Here is a tiny trained network, its code and every weight. The questions are about switching its units off for an input and a target symbol, where a switched-off unit gives its printed mean instead of its output.

import numpy as np


def w(rows, s, z=0):
    codes = np.array(rows[::2]) - 128.0
    scale = np.full(codes.shape[1], s)
    scale[-1] = z or s
    return codes * scale


def f(y):
    return y / 2 * (1 + np.tanh(0.7978845608 * (y + 0.044715 * y**3)))


def softmax(a):
    e = np.exp(a - a.max(-1, keepdims=True))
    return e / e.sum(-1, keepdims=True)


def log_softmax(a):
    a = a - a.max(-1, keepdims=True)
    return a - np.log(np.exp(a).sum(-1, keepdims=True))


def net(x, mask):
    ids = ['εθλμξπσω'.index(c) for c in x.split()]
    T = len(ids)
    res = E[ids] + P[:T]
    u = 0
    for l in range(2):
        r = res
        for j in range(2):
            rows = slice(4 * j, 4 * j + 4)
            q, k, v = (r @ M[l][rows].T for M in (Q, K, V))
            z = softmax(np.where(np.tri(T) > 0, q @ k.T / 4**0.5, -1e9)) @ v
            o = O[l][rows]
            res = res + np.where(mask[u + j], z, o[:, -1]) @ o[:, :-1]
        u += 2
        y = f(res @ A[l][:, :-1].T + A[l][:, -1])
        res = res + np.where(mask[u : u + 8], y, B[l][:, -1]) @ B[l][:, :-1]
        u += 8
    return log_softmax(res[-1] @ U[:, :-1].T + U[:, -1])


Q, K, V, O, A, B = {}, {}, {}, {}, {}, {}
E = w([
[110,154,229,145,169,171],'ε',
[108,120,138,138,252,156],'θ',
[178,65,127,195,99,91],'λ',
[135,159,116,170,151,154],'μ',
[115,69,156,121,103,89],'ξ',
[91,72,117,122,114,120],'π',
[130,82,148,115,88,187],'σ',
[140,182,158,244,117,127],'ω',
],0.017)
P = w([
[4,158,182,185,1,74],'0',
[184,94,188,155,157,173],'1',
[181,95,181,168,157,140],'2',
[183,81,183,141,174,143],'3',
[193,62,161,133,196,147],'4',
[188,80,169,146,184,115],'5',
[208,97,179,153,153,111],'6',
[186,95,194,129,171,99],'7',
],0.0076)
Q[0] = w([
[142,154,83,86,105,87],'0.h0',
[163,183,254,158,247,115],'0.h0',
[155,59,156,127,69,60],'0.h0',
[141,184,181,215,216,136],'0.h0',
[84,186,118,102,49,87],'0.h1',
[150,89,84,98,93,140],'0.h1',
[114,104,211,160,206,207],'0.h1',
[134,221,117,204,231,173],'0.h1',
],0.0068)
K[0] = w([
[236,179,135,169,106,139],'0.h0',
[8,172,183,127,27,102],'0.h0',
[123,74,18,131,115,115],'0.h0',
[86,144,141,223,40,82],'0.h0',
[171,129,117,171,210,124],'0.h1',
[191,62,102,102,157,158],'0.h1',
[2,191,175,145,96,80],'0.h1',
[66,122,212,186,114,130],'0.h1',
],0.007)
V[0] = w([
[154,187,74,125,58,130],'0.h0',
[29,180,53,61,122,91],'0.h0',
[182,61,37,50,180,141],'0.h0',
[196,92,110,185,82,87],'0.h0',
[154,11,107,2,125,181],'0.h1',
[121,121,176,213,171,142],'0.h1',
[169,44,182,131,90,75],'0.h1',
[132,88,116,81,85,160],'0.h1',
],0.0078)
O[0] = w([
[58,114,125,119,192,254,95],'0.h0',
[43,174,79,167,79,130,83],'0.h0',
[95,165,217,83,153,112,9],'0.h0',
[140,190,153,99,186,159,126],'0.h0',
[116,137,191,95,174,95,48],'0.h1',
[241,148,119,124,125,120,198],'0.h1',
[178,128,200,223,166,124,151],'0.h1',
[106,96,186,78,85,147,103],'0.h1',
],0.007,0.013)
A[0] = w([
[172,96,114,101,81,113,227],'0.n0',
[187,173,131,189,128,95,168],'0.n1',
[149,47,75,154,73,196,246],'0.n2',
[137,94,97,175,83,105,120],'0.n3',
[127,225,145,183,160,190,84],'0.n4',
[128,63,184,125,197,129,188],'0.n5',
[130,206,26,187,131,194,106],'0.n6',
[3,107,101,175,150,37,198],'0.n7',
],0.0073,0.0013)
B[0] = w([
[99,83,125,212,146,153,181],'0.n0',
[151,102,133,65,216,174,249],'0.n1',
[78,98,147,111,102,71,254],'0.n2',
[82,67,153,95,199,112,200],'0.n3',
[124,160,72,72,184,161,163],'0.n4',
[179,168,123,98,96,98,173],'0.n5',
[123,106,103,46,129,93,225],'0.n6',
[110,133,112,86,99,2,122],'0.n7',
],0.0079,0.01)
Q[1] = w([
[170,118,117,222,132,24],'1.h0',
[221,79,159,139,141,150],'1.h0',
[134,101,166,197,117,168],'1.h0',
[101,71,176,203,58,72],'1.h0',
[199,178,33,95,146,176],'1.h1',
[64,111,130,97,59,138],'1.h1',
[134,72,92,147,75,84],'1.h1',
[138,119,87,83,161,254],'1.h1',
],0.0082)
K[1] = w([
[160,107,170,209,134,136],'1.h0',
[84,150,177,176,158,108],'1.h0',
[117,87,102,167,132,94],'1.h0',
[200,67,166,176,141,99],'1.h0',
[2,170,87,73,97,133],'1.h1',
[178,136,134,113,136,204],'1.h1',
[176,161,186,152,85,175],'1.h1',
[31,126,63,144,63,173],'1.h1',
],0.0093)
V[1] = w([
[169,149,171,151,171,209],'1.h0',
[217,105,90,11,79,146],'1.h0',
[225,95,152,191,167,65],'1.h0',
[124,186,89,64,192,118],'1.h0',
[90,140,71,103,107,11],'1.h1',
[173,179,117,160,171,72],'1.h1',
[100,173,205,154,2,103],'1.h1',
[53,145,52,76,94,162],'1.h1',
],0.0079)
O[1] = w([
[163,132,88,71,207,189,116],'1.h0',
[130,83,161,95,43,91,170],'1.h0',
[115,89,147,169,124,155,254],'1.h0',
[122,164,114,40,39,182,86],'1.h0',
[70,206,38,144,48,111,177],'1.h1',
[255,157,47,240,81,164,110],'1.h1',
[135,195,132,171,210,140,51],'1.h1',
[138,194,194,74,141,35,84],'1.h1',
],0.0066,0.012)
A[1] = w([
[176,146,138,78,171,74,248],'1.n0',
[156,163,27,186,83,72,179],'1.n1',
[131,71,165,137,118,168,240],'1.n2',
[156,168,7,190,173,125,228],'1.n3',
[28,132,178,179,121,119,168],'1.n4',
[146,255,137,56,127,104,165],'1.n5',
[99,209,68,170,167,161,130],'1.n6',
[185,126,106,161,199,156,188],'1.n7',
],0.0079,0.0016)
B[1] = w([
[91,96,173,127,136,192,150],'1.n0',
[205,136,242,143,165,146,181],'1.n1',
[140,195,32,233,208,95,253],'1.n2',
[112,183,159,209,21,139,180],'1.n3',
[153,79,52,121,203,155,143],'1.n4',
[140,233,68,65,226,86,153],'1.n5',
[101,167,96,153,3,196,145],'1.n6',
[84,124,199,100,137,143,255],'1.n7',
],0.0067,0.012)
U = w([
[75,115,87,187,138,111,218],'ε',
[215,156,254,158,80,87,165],'θ',
[158,150,142,108,122,189,56],'λ',
[171,191,142,100,155,76,153],'μ',
[38,130,168,153,64,211,74],'ξ',
[123,196,92,153,126,145,2],'π',
[60,135,253,120,127,149,120],'σ',
[91,114,167,110,66,156,168],'ω',
],0.0066,0.0024)

Each question gives the input, a string of symbols that net reads in full, and the target symbol t.
The units are the heads (4 rows each of Q, K, V and O) and the neurons (one row each of A and B). Each row of codes is followed by its name. A weight is (code - 128) times the scale printed after its matrix; where a second scale follows, it is the last column's (O, A, B and U).
mask holds one flag per unit, layer by layer, with each layer's heads first. A switched-off unit (its flag False) gives its mean, the last column of its rows in O or B, instead of its output. The means were averaged over made-up inputs and are rounded, as every weight is.
A unit's drop is (log p(t) with every unit on - log p(t) with that unit switched off) / (log p(t) with every unit on - log p(t) with every unit switched off).
The circuit of an input: a set's keep is (log p(t) with only the set's units on - log p(t) with every unit switched off) / (log p(t) with every unit on - log p(t) with every unit switched off). Starting from the 12 units with the biggest drops (on a tie, the unit counted first), units are removed one at a time, each time the one whose removal leaves the highest keep (on an exact tie, the one counted first), for as long as the keep stays at least 0.8.
units of the circuit, in order: the units of the circuit, biggest drop first
most important unit: the unit with the biggest drop
top k neurons: the k neurons with the biggest drops, biggest first
top k neurons in layer l: the k neurons of layer l with the biggest drops, biggest first
heads that matter: for each layer, one digit per head in row order, 1 if its drop is at least 0.15 and else 0, layers parted by /
drop when u is switched off: that unit's drop, to one decimal
input θ ε θ θ ω, target θ: units of the circuit, in order : (1.h1; 0.h0; 1.n1)
input ξ μ θ σ θ θ θ σ, target θ: units of the circuit, in order : (0.h0)
input σ θ μ μ σ, target θ: units of the circuit, in order : (0.h0; 1.h1)
input ξ θ π π π μ, target ξ: top 2 neurons in layer 1 : (1.n6; 1.n3)
input λ ε θ σ θ μ, target λ: units of the circuit, in order : (0.h0; 1.h0; 0.n4; 1.h1)
input θ θ μ, target θ: units of the circuit, in order : (1.h1; 1.n1; 0.h0; 0.n7)
input π π ε ω ε π ε θ, target π: heads that matter : 10 / 01
input θ μ μ π θ ω μ, target θ: heads that matter : 10 / 01
input ω ξ ε μ ω ω, target ω: heads that matter : 11 / 11
input λ λ ε ε, target λ: heads that matter : 10 / 10
input π θ ξ ε θ μ, target π: top 3 neurons in layer 0 : (0.n7; 0.n1; 0.n0)
input θ ε σ, target ε: top 2 neurons : (1.n2; 0.n0)
input ε ω σ, target ε: heads that matter : 00 / 00
input π ε λ θ ω, target π: top neuron in layer 0 : (0.n7)
input ω σ λ π θ ω, target ω: top 3 neurons in layer 0 : (0.n6; 0.n4; 0.n1)
input π ε θ θ, target π: top 3 neurons : (0.n7; 1.n5; 1.n6)
input λ μ σ ω, target λ: top 2 neurons : (0.n4; 0.n1)
input μ π ω ω ε λ μ ω, target μ: top 3 neurons in layer 0 : (0.n6; 0.n4; 0.n1)
input ξ σ ε λ θ ω, target ξ: top 2 neurons : (1.n6; 1.n3)
input ω μ ξ π ε θ μ, target ω: most important unit : 0.n6
input π ε π ε μ μ μ, target π: top 4 neurons : (0.n7; 1.n5; 1.n6; 0.n1)
input ξ μ ξ ω ε, target ξ: top 3 neurons in layer 0 : (0.n7; 0.n6; 0.n4)
input θ ε π μ ε, target θ: top 4 neurons in layer 0 : (0.n7; 0.n2; 0.n3; 0.n1)
input λ σ π σ ε, target λ: drop when 1.h1 is switched off : 0.1
input ξ θ ω, target ξ: top 3 neurons in layer 1 : (1.n6; 1.n3; 1.n2)
input λ ω λ μ ω λ ω, target λ: drop when 0.n4 is switched off : 0.2
